Below are the code and all the weights of a small trained network. Each question names an input and a target symbol and asks about switching units off, where a switched-off unit gives its printed mean instead of its output.

import numpy as np


def w(rows, s, z=0):
    codes = np.array(rows[::2]) - 128.0
    scale = np.full(codes.shape[1], s)
    scale[-1] = z or s
    return codes * scale


def f(y):
    return y / 2 * (1 + np.tanh(0.7978845608 * (y + 0.044715 * y**3)))


def softmax(a):
    e = np.exp(a - a.max(-1, keepdims=True))
    return e / e.sum(-1, keepdims=True)


def log_softmax(a):
    a = a - a.max(-1, keepdims=True)
    return a - np.log(np.exp(a).sum(-1, keepdims=True))


def net(x, mask):
    ids = ['Πεζημξτ'.index(c) for c in x.split()]
    T = len(ids)
    res = E[ids] + P[:T]
    r = res
    for j in range(2):
        rows = slice(2 * j, 2 * j + 2)
        q, k, v = (r @ M[0][rows].T for M in (Q, K, V))
        z = softmax(np.where(np.tri(T) > 0, q @ k.T / 2**0.5, -1e9)) @ v
        o = O[0][rows]
        res = res + np.where(mask[j], z, o[:, -1]) @ o[:, :-1]
    y = f(res @ A[0][:, :-1].T + A[0][:, -1])
    res = res + np.where(mask[2:18], y, B[0][:, -1]) @ B[0][:, :-1]
    return log_softmax(res[-1] @ U[:, :-1].T + U[:, -1])


Q, K, V, O, A, B = {}, {}, {}, {}, {}, {}
E = w([
[183,125,185],'Π',
[178,159,151],'ε',
[156,37,8],'ζ',
[177,175,163],'η',
[161,117,115],'μ',
[165,175,169],'ξ',
[176,162,166],'τ',
],0.014)
P = w([
[63,154,209],'0',
[106,2,79],'1',
[151,81,112],'2',
[176,116,113],'3',
[186,139,107],'4',
[196,156,94],'5',
[205,163,92],'6',
[212,161,94],'7',
[215,171,77],'8',
],0.011)
Q[0] = w([
[154,47,174],'h0',
[254,176,77],'h0',
[249,81,148],'h1',
[191,195,4],'h1',
],0.0071)
K[0] = w([
[255,148,182],'h0',
[16,193,185],'h0',
[69,133,124],'h1',
[75,99,184],'h1',
],0.011)
V[0] = w([
[3,195,103],'h0',
[9,226,184],'h0',
[159,144,51],'h1',
[211,204,200],'h1',
],0.011)
O[0] = w([
[196,89,131,5],'h0',
[143,64,205,244],'h0',
[247,155,34,57],'h1',
[94,72,104,239],'h1',
],0.011,0.0027)
A[0] = w([
[126,138,85,18],'n0',
[190,73,164,86],'n1',
[145,172,75,2],'n2',
[26,96,166,195],'n3',
[128,188,60,151],'n4',
[49,160,127,169],'n5',
[114,62,195,235],'n6',
[71,129,132,226],'n7',
[136,149,133,60],'n8',
[1,122,233,98],'n9',
[97,157,107,80],'n10',
[96,215,117,215],'n11',
[61,30,55,112],'n12',
[127,127,167,144],'n13',
[152,138,161,160],'n14',
[147,90,113,102],'n15',
],0.016,0.009)
B[0] = w([
[151,166,127,126],'n0',
[62,124,117,179],'n1',
[47,141,173,141],'n2',
[184,143,205,189],'n3',
[131,88,122,175],'n4',
[9,95,169,137],'n5',
[80,133,144,252],'n6',
[168,108,145,162],'n7',
[109,134,137,119],'n8',
[150,122,40,189],'n9',
[80,128,147,124],'n10',
[159,93,156,167],'n11',
[129,192,120,189],'n12',
[149,182,155,151],'n13',
[158,149,110,158],'n14',
[114,85,129,144],'n15',
],0.014)
U = w([
[122,158,205,169],'Π',
[77,141,114,254],'ε',
[100,8,130,151],'ζ',
[59,128,130,60],'η',
[158,148,79,89],'μ',
[41,122,152,30],'ξ',
[66,145,131,67],'τ',
],0.015,0.0099)

Each question gives the input, a string of symbols that net reads in full, and the target symbol t.
The units are the heads (2 rows each of Q, K, V and O) and the neurons (one row each of A and B). Each row of codes is followed by its name. A weight is (code - 128) times the scale printed after its matrix; where a second scale follows, it is the last column's (O, A, B and U).
mask holds one flag per unit, heads first, then neurons. A switched-off unit (its flag False) gives its mean, the last column of its rows in O or B, instead of its output. The means were averaged over made-up inputs and are rounded, as every weight is.
A unit's drop is (log p(t) with every unit on - log p(t) with that unit switched off) / (log p(t) with every unit on - log p(t) with every unit switched off).
The circuit of an input: a set's keep is (log p(t) with only the set's units on - log p(t) with every unit switched off) / (log p(t) with every unit on - log p(t) with every unit switched off). Starting from the 12 units with the biggest drops (on a tie, the unit counted first), units are removed one at a time, each time the one whose removal leaves the highest keep (on an exact tie, the one counted first), for as long as the keep stays at least 0.8.
circuit, biggest first: the units of the circuit, biggest drop first
unit that matters most: the unit with the biggest drop
top k neurons: the k neurons with the biggest drops, biggest first
heads that matter: for each layer, one digit per head in row order, 1 if its drop is at least 0.15 and else 0, layers parted by /
input Π μ ξ ζ, target Π: circuit, biggest first -> [h1, n12, n3, n9]
input ζ Π ζ ζ μ ε Π ε, target ζ: top neuron -> [n4]
input ζ μ ζ ε Π μ ε η μ, target ζ: top 3 neurons -> [n4, n11, n12]
input μ ζ μ ε Π, target μ: circuit, biggest first -> [h1, h0, n6]
input ξ Π ζ μ ε, target ξ: top 2 neurons -> [n1, n6]
input ξ μ ζ, target ξ: heads that matter -> 10
input ε μ ζ, target ε: heads that matter -> 00
input ζ μ τ η, target ζ: top 3 neurons -> [n4, n11, n12]
input ζ μ μ μ μ Π, target ζ: top 4 neurons -> [n4, n11, n12, n3]
input ξ ζ μ ε ε, target ξ: top 4 neurons -> [n1, n3, n6, n9]
input μ ε ζ ξ τ μ μ ε, target μ: circuit, biggest first -> [n6, h1]
input ζ μ μ ξ, target ζ: circuit, biggest first -> [h0, n4, n11, n12]
input μ ε ζ η τ, target μ: circuit, biggest first -> [h1, n6, n5]
input Π τ τ μ, target Π: circuit, biggest first -> [n3, h1, n1, h0]
input μ μ ζ τ ξ τ ζ ε μ, target ζ: unit that matters most -> n12
input μ ζ μ τ ε ε μ ε ξ, target μ: circuit, biggest first -> [n6, h1]
input μ ζ Π ζ ε ζ τ, target μ: top 2 neurons -> [n6, n3]
input ζ μ η Π μ τ, target ζ: circuit, biggest first -> [n4, h0, n11, n12]
input ζ ε μ ζ μ ε ζ μ τ, target ζ: circuit, biggest first -> [n4, n11, h0]
input μ μ ε η ε Π ζ, target μ: circuit, biggest first -> [n12, n6]
input ζ η μ μ μ ξ ζ ζ ξ, target ζ: circuit, biggest first -> [n4, n11, h0]
input ε ξ ζ, target ε: circuit, biggest first -> [n12]
input ε ε ζ ξ μ μ ε Π, target ε: heads that matter -> 01
input μ μ τ μ η ζ μ ξ, target μ: heads that matter -> 01
input ξ η ε ε μ μ μ μ ζ, target ξ: heads that matter -> 11
input ξ μ μ μ Π ζ τ Π, target ξ: circuit, biggest first -> [h0, n1, n6]
input μ Π ζ, target μ: heads that matter -> 10
input μ ξ μ Π μ μ ζ ξ μ, target μ: heads that matter -> 00
